Here is a tiny trained network, its code and every weight. The questions are about switching its units off for an input and a target symbol, where a switched-off unit gives its printed mean instead of its output.

import numpy as np


def w(rows, s, z=0):
    codes = np.array(rows[::2]) - 128.0
    scale = np.full(codes.shape[1], s)
    scale[-1] = z or s
    return codes * scale


def norm(h):
    return h / np.sqrt((h * h).mean(-1, keepdims=True) + 1e-5)


def softmax(a):
    e = np.exp(a - a.max(-1, keepdims=True))
    return e / e.sum(-1, keepdims=True)


def log_softmax(a):
    a = a - a.max(-1, keepdims=True)
    return a - np.log(np.exp(a).sum(-1, keepdims=True))


def net(x, mask):
    ids = ['αβδεζηθλμπστω'.index(c) for c in x.split()]
    T = len(ids)
    res = E[ids] + P[:T]
    u = 0
    for l in range(3):
        r = norm(res)
        for j in range(2):
            rows = slice(2 * j, 2 * j + 2)
            q, k, v = (r @ M[l][rows].T for M in (Q, K, V))
            z = softmax(np.where(np.tri(T) > 0, q @ k.T / 2**0.5, -1e9)) @ v
            o = O[l][rows]
            res = res + np.where(mask[u + j], z, o[:, -1]) @ o[:, :-1]
        u += 2
    return log_softmax(norm(res)[-1] @ U[:, :-1].T + U[:, -1])


Q, K, V, O = {}, {}, {}, {}
E = w([
[133,92,159,142,23,215,136,102],'α',
[83,209,65,107,133,184,150,85],'β',
[97,135,105,69,203,188,138,98],'δ',
[183,176,123,66,157,175,129,162],'ε',
[87,148,94,201,95,108,159,176],'ζ',
[136,88,34,160,143,168,87,138],'η',
[157,139,113,141,89,97,150,183],'θ',
[150,163,121,152,78,103,155,185],'λ',
[144,157,117,157,80,125,179,186],'μ',
[208,159,115,10,174,174,74,123],'π',
[98,113,151,204,144,107,141,195],'σ',
[147,101,130,125,25,184,115,101],'τ',
[137,207,112,156,159,162,52,176],'ω',
],0.014)
P = w([
[196,168,145,254,162,139,120,63],'0',
[163,148,130,141,86,195,106,136],'1',
[142,136,121,128,86,180,121,149],'2',
[128,127,121,118,94,167,117,155],'3',
[112,119,124,116,95,157,112,156],'4',
[98,111,125,112,98,152,106,153],'5',
[87,111,127,120,101,143,101,148],'6',
[73,102,124,109,93,137,92,151],'7',
[61,95,129,115,104,130,85,146],'8',
[47,92,132,115,95,119,73,141],'9',
[27,88,133,110,92,111,65,137],'10',
[21,105,126,119,89,127,69,149],'11',
],0.0064)
Q[0] = w([
[132,138,127,130,176,36,190,130],'0.h0',
[145,159,145,78,140,152,84,116],'0.h0',
[151,108,107,90,145,185,108,99],'0.h1',
[145,236,96,123,250,21,157,182],'0.h1',
],0.016)
K[0] = w([
[221,149,136,126,134,126,217,101],'0.h0',
[89,213,130,74,148,143,113,120],'0.h0',
[59,104,109,101,83,166,111,151],'0.h1',
[255,127,159,115,92,141,192,119],'0.h1',
],0.013)
V[0] = w([
[95,150,89,148,156,127,79,115],'0.h0',
[106,189,154,101,140,132,144,125],'0.h0',
[150,179,255,142,131,80,84,133],'0.h1',
[167,103,60,177,120,159,58,134],'0.h1',
],0.009)
O[0] = w([
[106,106,107,87,138,121,115,136,163],'0.h0',
[92,164,187,93,124,254,121,83,112],'0.h0',
[153,115,103,86,107,177,233,131,88],'0.h1',
[116,144,112,71,216,99,94,145,254],'0.h1',
],0.0093,0.0069)
Q[1] = w([
[69,113,140,185,37,97,114,188],'1.h0',
[140,30,142,68,69,183,58,73],'1.h0',
[123,153,125,99,199,149,75,37],'1.h1',
[104,165,145,96,164,79,249,199],'1.h1',
],0.014)
K[1] = w([
[71,129,113,158,167,106,150,84],'1.h0',
[22,92,127,103,118,119,131,158],'1.h0',
[132,171,113,81,91,136,107,172],'1.h1',
[252,142,139,144,133,133,145,97],'1.h1',
],0.016)
V[1] = w([
[115,185,134,106,98,124,154,57],'1.h0',
[191,104,176,77,140,143,111,117],'1.h0',
[187,143,5,128,79,103,59,81],'1.h1',
[173,78,150,186,158,143,102,99],'1.h1',
],0.012)
O[1] = w([
[129,204,253,123,147,84,137,138,81],'1.h0',
[29,90,100,132,147,92,152,73,156],'1.h0',
[232,53,179,155,206,125,114,93,253],'1.h1',
[129,119,99,224,90,196,110,132,134],'1.h1',
],0.013,0.0061)
Q[2] = w([
[91,116,103,85,214,102,202,142],'2.h0',
[114,147,120,67,134,198,6,58],'2.h0',
[126,106,203,173,101,141,100,107],'2.h1',
[70,159,135,118,149,139,94,112],'2.h1',
],0.014)
K[2] = w([
[93,186,85,147,240,129,113,142],'2.h0',
[105,86,125,31,102,123,5,163],'2.h0',
[141,174,115,154,165,200,91,61],'2.h1',
[109,91,130,80,138,142,152,72],'2.h1',
],0.012)
V[2] = w([
[161,2,138,123,134,100,139,145],'2.h0',
[87,107,178,91,43,73,176,169],'2.h0',
[177,191,109,193,119,108,117,101],'2.h1',
[137,90,160,126,58,90,156,134],'2.h1',
],0.0094)
O[2] = w([
[122,252,114,199,138,100,195,155,172],'2.h0',
[221,104,63,226,144,59,190,165,2],'2.h0',
[17,92,141,91,124,110,152,143,107],'2.h1',
[118,83,145,219,189,179,160,188,87],'2.h1',
],0.011,0.0095)
U = w([
[61,146,175,208,95,171,93,92,79],'α',
[179,187,224,130,80,53,114,123,130],'β',
[157,97,101,151,45,49,84,43,109],'δ',
[104,16,118,108,120,74,153,95,111],'ε',
[242,186,130,112,133,213,48,181,3],'ζ',
[145,164,44,117,214,101,16,130,104],'η',
[157,222,110,129,175,144,182,136,156],'θ',
[170,86,148,96,159,103,202,165,201],'λ',
[119,61,169,96,116,119,120,193,68],'μ',
[123,150,91,140,148,60,196,58,224],'π',
[158,104,1,115,108,174,176,111,209],'σ',
[232,44,112,164,192,152,142,52,151],'τ',
[79,116,155,4,165,163,162,53,132],'ω',
],0.0077,0.0046)

Each question gives the input, a string of symbols that net reads in full, and the target symbol t.
The units are the heads (2 rows each of Q, K, V and O). Each row of codes is followed by its name. A weight is (code - 128) times the scale printed after its matrix; where a second scale follows, it is the last column's (O and U).
mask holds one flag per head, layer by layer. A switched-off head (its flag False) gives its mean, the last column of its rows in O, instead of its output. The means were averaged over made-up inputs and are rounded, as every weight is.
A unit's drop is (log p(t) with every unit on - log p(t) with that unit switched off) / (log p(t) with every unit on - log p(t) with every unit switched off).
The circuit of an input: a set's keep is (log p(t) with only the set's units on - log p(t) with every unit switched off) / (log p(t) with every unit on - log p(t) with every unit switched off). Starting from all 6 units, units are removed one at a time, each time the one whose removal leaves the highest keep (on an exact tie, the one counted first), for as long as the keep stays at least 0.8.
circuit, biggest first: the units of the circuit, biggest drop first
unit that matters most: the unit with the biggest drop
heads that matter: for each layer, one digit per head in row order, 1 if its drop is at least 0.15 and else 0, layers parted by /
drop of u: that unit's drop, to one decimal
input η σ α λ α α α, target σ: unit that matters most -> 1.h0
input β ω μ μ τ α σ η δ θ α α, target δ: circuit, biggest first -> [0.h1 0.h0 2.h0 1.h1]
input τ α ω μ λ λ τ ζ, target τ: heads that matter -> 00 / 01 / 00
input β ω δ ε η τ σ λ, target β: heads that matter -> 00 / 10 / 00
input ε π α τ α α α η τ α λ ω, target ω: circuit, biggest first -> [0.h0 2.h0]
input τ α τ τ ε τ μ, target τ: heads that matter -> 00 / 01 / 00
input ω ζ π ζ, target ω: heads that matter -> 01 / 00 / 10
input θ θ δ α τ, target δ: circuit, biggest first -> [2.h0 0.h0 1.h1 0.h1]
input β τ τ π α, target β: circuit, biggest first -> [0.h0 1.h0]
input α σ α λ δ ε τ, target δ: circuit, biggest first -> [2.h0 1.h1 0.h1]
input α α σ α τ α η θ α α θ, target α: heads that matter -> 10 / 11 / 00
input α τ α ε τ τ λ θ θ, target α: heads that matter -> 00 / 01 / 00
input θ τ σ, target θ: circuit, biggest first -> [2.h0 0.h1]
input λ β σ, target λ: circuit, biggest first -> [0.h1 2.h0 1.h0 1.h1]
input α τ σ θ σ β λ π ω θ α λ, target α: heads that matter -> 10 / 01 / 00
input π τ τ τ ζ τ, target ζ: circuit, biggest first -> [1.h0]
input ζ μ α ε σ, target ζ: heads that matter -> 00 / 10 / 00
input τ ω α π α σ, target τ: heads that matter -> 00 / 01 / 00
input σ θ ω β α η ε τ θ, target σ: heads that matter -> 00 / 00 / 00
input τ α θ λ τ θ τ θ, target τ: circuit, biggest first -> [1.h1]
input ε α λ ω θ α α β τ σ τ ζ, target ε: circuit, biggest first -> [2.h0 0.h0 1.h1 1.h0]
input β ω α π ω α ω η α α λ τ, target η: heads that matter -> 01 / 00 / 00
input α τ δ μ ε α, target δ: heads that matter -> 11 / 01 / 10
input α τ β ω π τ α τ σ, target α: heads that matter -> 00 / 01 / 00
input σ τ λ π σ β σ ζ τ ε τ α, target ζ: drop of 2.h0 -> 0.1
input α ω π α ω δ σ τ α τ, target σ: drop of 2.h0 -> 0.3
